Below are the code and all the weights of a small trained network. Each question names an input and a class and asks about switching units off, where a switched-off unit gives its printed mean instead of its output.

import numpy as np


def w(rows, s, z=0):
    codes = np.array(rows[::2]) - 128.0
    scale = np.full(codes.shape[1], s)
    scale[-1] = z or s
    return codes * scale


def f(y):
    return y / 2 * (1 + np.tanh(0.7978845608 * (y + 0.044715 * y**3)))


def log_softmax(a):
    a = a - a.max(-1, keepdims=True)
    return a - np.log(np.exp(a).sum(-1, keepdims=True))


def net(x, mask):
    res = np.array(x, float).reshape(1, 2) / 4 @ E
    y = f(res @ A[0][:, :-1].T + A[0][:, -1])
    res = res + np.where(mask, y, B[0][:, -1]) @ B[0][:, :-1]
    return log_softmax(res[-1] @ U[:, :-1].T + U[:, -1])


A, B = {}, {}
E = w([
[3,134,132,95],'x0',
[125,233,138,121],'x1',
],0.011)
A[0] = w([
[185,112,130,149,92],'neuron 0',
[96,161,113,137,48],'neuron 1',
[174,121,143,119,217],'neuron 2',
[182,130,181,144,90],'neuron 3',
[193,125,136,123,64],'neuron 4',
[52,126,128,130,52],'neuron 5',
[146,234,126,135,84],'neuron 6',
[33,113,160,138,59],'neuron 7',
[142,99,155,92,77],'neuron 8',
[189,138,137,148,106],'neuron 9',
[197,139,102,108,60],'neuron 10',
[127,131,146,162,95],'neuron 11',
[126,187,117,143,72],'neuron 12',
[192,130,143,119,86],'neuron 13',
[137,221,166,138,72],'neuron 14',
[135,7,145,105,88],'neuron 15',
[142,131,133,134,254],'neuron 16',
[138,126,163,138,50],'neuron 17',
[120,38,121,175,82],'neuron 18',
[103,120,165,129,206],'neuron 19',
],0.017,0.0091)
B[0] = w([
[99,94,110,78,184],'neuron 0',
[167,77,144,61,145],'neuron 1',
[85,146,112,212,220],'neuron 2',
[133,67,107,88,170],'neuron 3',
[131,34,153,84,170],'neuron 4',
[120,46,109,69,208],'neuron 5',
[185,173,193,78,222],'neuron 6',
[126,28,75,67,243],'neuron 7',
[125,160,96,12,124],'neuron 8',
[121,65,103,113,188],'neuron 9',
[113,87,86,1,168],'neuron 10',
[126,119,127,94,115],'neuron 11',
[171,129,143,72,159],'neuron 12',
[116,79,100,66,174],'neuron 13',
[176,151,194,67,207],'neuron 14',
[213,189,195,95,254],'neuron 15',
[70,203,99,240,240],'neuron 16',
[144,92,144,50,111],'neuron 17',
[167,174,176,43,218],'neuron 18',
[79,161,100,185,219],'neuron 19',
],0.034,0.0084)
U = w([
[186,148,199,82,70],'0',
[86,1,74,99,13],'1',
[71,146,100,181,255],'2',
],0.013,0.0038)

Each question gives the input, the list of numbers given to net, and the class t.
The units are the neurons (one row each of A and B). Each row of codes is followed by its name. A weight is (code - 128) times the scale printed after its matrix; where a second scale follows, it is the last column's (A, B and U).
mask holds one flag per neuron, in row order. A switched-off neuron (its flag False) gives its mean, the last column of its row in B, instead of its output. The means were averaged over made-up inputs and are rounded, as every weight is.
A unit's drop is (log p(t) with every unit on - log p(t) with that unit switched off) / (log p(t) with every unit on - log p(t) with every unit switched off).
unit that matters most: the unit with the biggest drop
top k neurons: the k neurons with the biggest drops, biggest first
drop when u is switched off: that unit's drop, to one decimal
input [-5,-4], class 1: unit that matters most : neuron 6
input [7,6], class 1: top 2 neurons : neuron 7; neuron 15
input [-2,-3], class 2: top 2 neurons : neuron 6; neuron 14
input [7,-8], class 0: top 2 neurons : neuron 15; neuron 18
input [-8,7], class 1: top 4 neurons : neuron 9; neuron 15; neuron 10; neuron 13
input [-1,3], class 2: top 2 neurons : neuron 15; neuron 18
input [-5,4], class 1: top 2 neurons : neuron 15; neuron 9
input [6,-6], class 0: top 3 neurons : neuron 15; neuron 18; neuron 9
input [5,-7], class 0: drop when neuron 15 is switched off : 3.0
input [3,3], class 2: drop when neuron 15 is switched off : 0.5
input [6,-8], class 0: drop when neuron 15 is switched off : 4.5
input [5,-8], class 0: drop when neuron 15 is switched off : 1.2
